X = array([ 323, -286, -991,  278,  667, -392,  789])
The entry just left of the smallest entry is -286
Give the 4th entry from the end.
278
The entry just left of -392: 667
Give the entry just right of -286.
-991

Read these off the array that follows. Counting starts at 1.
1) What is the entry in row 1 and column 1?
2) What is the entry just right of the largest entry?
3) What is the entry in row 3 and column 1?
4) What is the entry just right of the smallest entry?
5) What is the entry at row 2, column 1?
-11	14	-21	-4	10	-8	30	0	-5	-5	-3	23	12	7	-17
3	1	-1	0	6	1	-2	-3	0	1	-1	0	0	-2	2
11	-3	-1	-6	-4	7	-9	3	2	1	4	-12	0	-5	14
10	0	-9	-10	-5	8	-1	6	1	0	6	-8	4	-4	13
-7	5	-8	-1	0	-4	15	3	-2	-3	0	11	5	5	-10
-6	5	-10	-3	-2	-3	15	4	-2	-3	1	10	6	5	-8
0	-2	9	6	9	-2	-9	-8	0	3	-5	-1	-5	-2	0
-6	4	-3	2	7	-5	9	-4	-2	-1	-4	10	2	3	-9
-2	5	-13	-6	-3	0	15	6	-2	-3	3	7	8	3	-4
2	-2	9	6	9	-1	-11	-8	1	3	-4	-3	-6	-3	2
2	-2	8	5	9	-1	-10	-8	1	3	-4	-3	-5	-3	2
-4	2	3	5	9	-5	1	-7	-1	1	-5	6	-2	1	-6
1) -11
2) 0
3) 11
4) -4
5) 3
